Below are the code and all the weights of a small trained network. Each question names an input and a class and asks about switching units off, where a switched-off unit gives its printed mean instead of its output.

import numpy as np


def w(rows, s, z=0):
    codes = np.array(rows[::2]) - 128.0
    scale = np.full(codes.shape[1], s)
    scale[-1] = z or s
    return codes * scale


def f(y):
    return np.maximum(y, 0)


def log_softmax(a):
    a = a - a.max(-1, keepdims=True)
    return a - np.log(np.exp(a).sum(-1, keepdims=True))


def net(x, mask):
    res = np.array(x, float).reshape(1, 6) / 4 @ E
    y = f(res @ A[0][:, :-1].T + A[0][:, -1])
    res = res + np.where(mask, y, B[0][:, -1]) @ B[0][:, :-1]
    return log_softmax(res[-1] @ U[:, :-1].T + U[:, -1])


A, B = {}, {}
E = w([
[110,19,197,8,217,67,116,185,101,78,150],'x0',
[129,123,126,117,112,113,138,109,122,120,135],'x1',
[184,211,157,2,46,184,75,147,56,113,15],'x2',
[134,126,118,132,131,119,123,130,125,132,120],'x3',
[76,89,101,87,176,191,50,38,58,228,162],'x4',
[132,120,126,136,123,128,123,126,119,120,127],'x5',
],0.0083)
A[0] = w([
[73,100,85,91,143,196,68,49,93,223,137,174],'N1',
[163,137,160,154,65,79,166,217,180,91,112,185],'N2',
[60,41,104,255,216,58,180,78,221,155,229,26],'N3',
[144,212,54,176,92,166,134,79,132,173,117,124],'N4',
[101,98,172,59,205,117,90,174,112,76,146,126],'N5',
[87,123,118,93,154,183,70,72,59,183,118,139],'N6',
[192,165,137,156,84,91,187,238,187,42,103,194],'N7',
[160,139,122,135,114,104,195,164,164,80,88,130],'N8',
[191,222,147,8,71,161,64,152,56,120,24,36],'N9',
[177,82,154,109,160,121,115,140,123,97,94,51],'N10',
[218,181,155,55,66,168,57,136,90,94,105,64],'N11',
[106,62,208,42,201,94,102,186,80,82,138,122],'N12',
[173,129,138,174,99,75,171,164,177,60,83,131],'N13',
[109,107,77,118,175,130,107,71,109,188,185,138],'N14',
[175,204,115,201,49,151,128,49,153,170,104,121],'N15',
[137,107,164,76,166,85,97,169,94,98,165,115],'N16',
[93,104,65,217,180,81,166,140,177,102,162,5],'N17',
[145,179,141,124,94,106,128,183,136,80,121,103],'N18',
[115,214,83,206,77,191,139,100,142,171,125,130],'N19',
[165,160,153,163,85,81,182,233,175,56,110,185],'N20',
[93,119,134,82,149,162,66,45,73,232,141,133],'N21',
[172,157,163,144,98,121,149,154,135,79,163,97],'N22',
[111,125,149,122,133,116,118,99,63,169,136,157],'N23',
[112,98,97,106,160,155,84,49,95,202,118,164],'N24',
[126,103,179,62,151,122,128,152,114,100,76,39],'N25',
[150,162,153,67,65,155,112,141,72,128,24,42],'N26',
[144,193,58,219,55,182,142,70,143,155,81,119],'N27',
[130,183,82,159,76,151,134,117,107,152,141,115],'N28',
[100,138,103,95,163,141,94,112,131,183,130,167],'N29',
[100,176,67,154,90,130,144,110,170,156,129,31],'N30',
[113,34,192,63,195,60,136,184,80,109,130,109],'N31',
],0.0088,0.0031)
B[0] = w([
[70,58,224,210,198,180,210,63,67,7,73,201],'N1',
[81,100,191,183,168,137,157,87,117,90,94,192],'N2',
[136,250,17,163,45,236,130,241,54,254,238,254],'N3',
[183,79,57,59,137,62,37,59,205,136,81,204],'N4',
[183,84,68,61,113,60,70,88,209,102,101,187],'N5',
[86,96,234,185,187,152,195,117,97,77,77,185],'N6',
[43,37,221,211,201,168,205,66,89,7,57,212],'N7',
[73,120,164,155,188,161,183,104,123,65,94,172],'N8',
[76,214,30,156,50,248,150,247,38,229,216,240],'N9',
[183,108,104,102,113,116,114,102,148,115,99,152],'N10',
[112,205,74,176,77,191,170,220,91,199,201,203],'N11',
[228,68,44,47,122,55,15,66,187,143,106,209],'N12',
[64,85,189,199,159,167,179,89,115,74,103,185],'N13',
[72,119,186,202,183,203,169,134,95,63,111,177],'N14',
[211,63,61,30,125,46,55,76,192,147,79,213],'N15',
[160,113,105,75,125,54,54,88,185,160,77,174],'N16',
[102,204,74,139,80,202,137,232,65,200,221,194],'N17',
[85,116,176,145,145,161,164,119,89,110,104,164],'N18',
[201,70,58,58,120,59,63,69,194,141,94,212],'N19',
[96,46,222,184,196,196,229,76,74,40,79,204],'N20',
[55,85,227,205,208,187,191,72,74,38,78,193],'N21',
[141,133,160,139,181,137,171,108,125,92,125,156],'N22',
[103,123,145,146,153,141,150,112,166,122,122,154],'N23',
[54,63,195,184,194,164,202,91,91,46,75,182],'N24',
[188,118,76,93,125,86,76,117,192,144,122,169],'N25',
[141,232,68,160,52,182,160,205,72,206,200,200],'N26',
[202,93,73,23,92,64,36,56,209,130,110,223],'N27',
[190,98,80,70,143,87,114,110,153,123,87,176],'N28',
[91,87,154,133,183,143,159,102,137,150,74,160],'N29',
[157,115,115,92,152,85,81,125,174,151,124,168],'N30',
[218,74,64,33,93,45,24,95,198,161,98,204],'N31',
],0.0067,0.018)
U = w([
[63,84,246,187,195,138,210,66,116,48,76,253],'0',
[212,84,80,31,128,33,55,67,220,139,93,96],'1',
[100,232,60,170,71,192,172,226,89,221,191,60],'2',
],0.011,0.0043)

Each question gives the input, the list of numbers given to net, and the class t.
The units are the neurons (one row each of A and B). Each row of codes is followed by its name. A weight is (code - 128) times the scale printed after its matrix; where a second scale follows, it is the last column's (A, B and U).
mask holds one flag per neuron, in row order. A switched-off neuron (its flag False) gives its mean, the last column of its row in B, instead of its output. The means were averaged over made-up inputs and are rounded, as every weight is.
A unit's drop is (log p(t) with every unit on - log p(t) with that unit switched off) / (log p(t) with every unit on - log p(t) with every unit switched off).
The circuit of an input: a set's keep is (log p(t) with only the set's units on - log p(t) with every unit switched off) / (log p(t) with every unit on - log p(t) with every unit switched off). Starting from the 12 units with the biggest drops (on a tie, the unit counted first), units are removed one at a time, each time the one whose removal leaves the highest keep (on an exact tie, the one counted first), for as long as the keep stays at least 0.8.
circuit, biggest first: the units of the circuit, biggest drop first
unit that matters most: the unit with the biggest drop
k most important neurons: the k neurons with the biggest drops, biggest first
drop of u: that unit's drop, to one decimal
input [-8,0,-8,-2,6,-2], class 1: 4 most important neurons : (N19, N27, N4, N9)
input [5,3,6,5,6,-1], class 0: 2 most important neurons : (N3, N21)
input [-5,7,-8,-5,-1,2], class 2: circuit, biggest first : (N3)
input [-5,-7,-8,3,7,1], class 2: 2 most important neurons : (N3, N17)
input [6,-4,4,-6,-7,-8], class 0: 2 most important neurons : (N7, N20)
input [-3,1,6,-7,-5,-4], class 2: 4 most important neurons : (N9, N26, N11, N1)
input [-8,-1,0,8,-7,-4], class 1: 4 most important neurons : (N27, N15, N19, N4)
input [4,4,0,4,-4,4], class 0: 4 most important neurons : (N27, N7, N15, N20)
input [-7,0,-2,-3,6,2], class 1: 3 most important neurons : (N27, N19, N4)
input [-7,-7,-7,-6,6,8], class 1: 3 most important neurons : (N19, N9, N27)
input [0,-1,-1,-4,0,-1], class 2: 2 most important neurons : (N7, N1)
input [5,8,-3,3,5,-2], class 0: 3 most important neurons : (N21, N1, N27)
input [-7,2,8,0,3,7], class 2: 2 most important neurons : (N9, N11)
input [-6,-4,-6,5,5,-5], class 1: 3 most important neurons : (N9, N19, N4)
input [2,2,-7,-2,-5,-2], class 2: unit that matters most : N3
input [7,-5,5,5,8,-3], class 0: drop of N1 : 0.3
input [-5,5,7,2,1,3], class 2: drop of N9 : 5.6
input [0,2,-8,2,-3,1], class 2: drop of N27 : 0.0
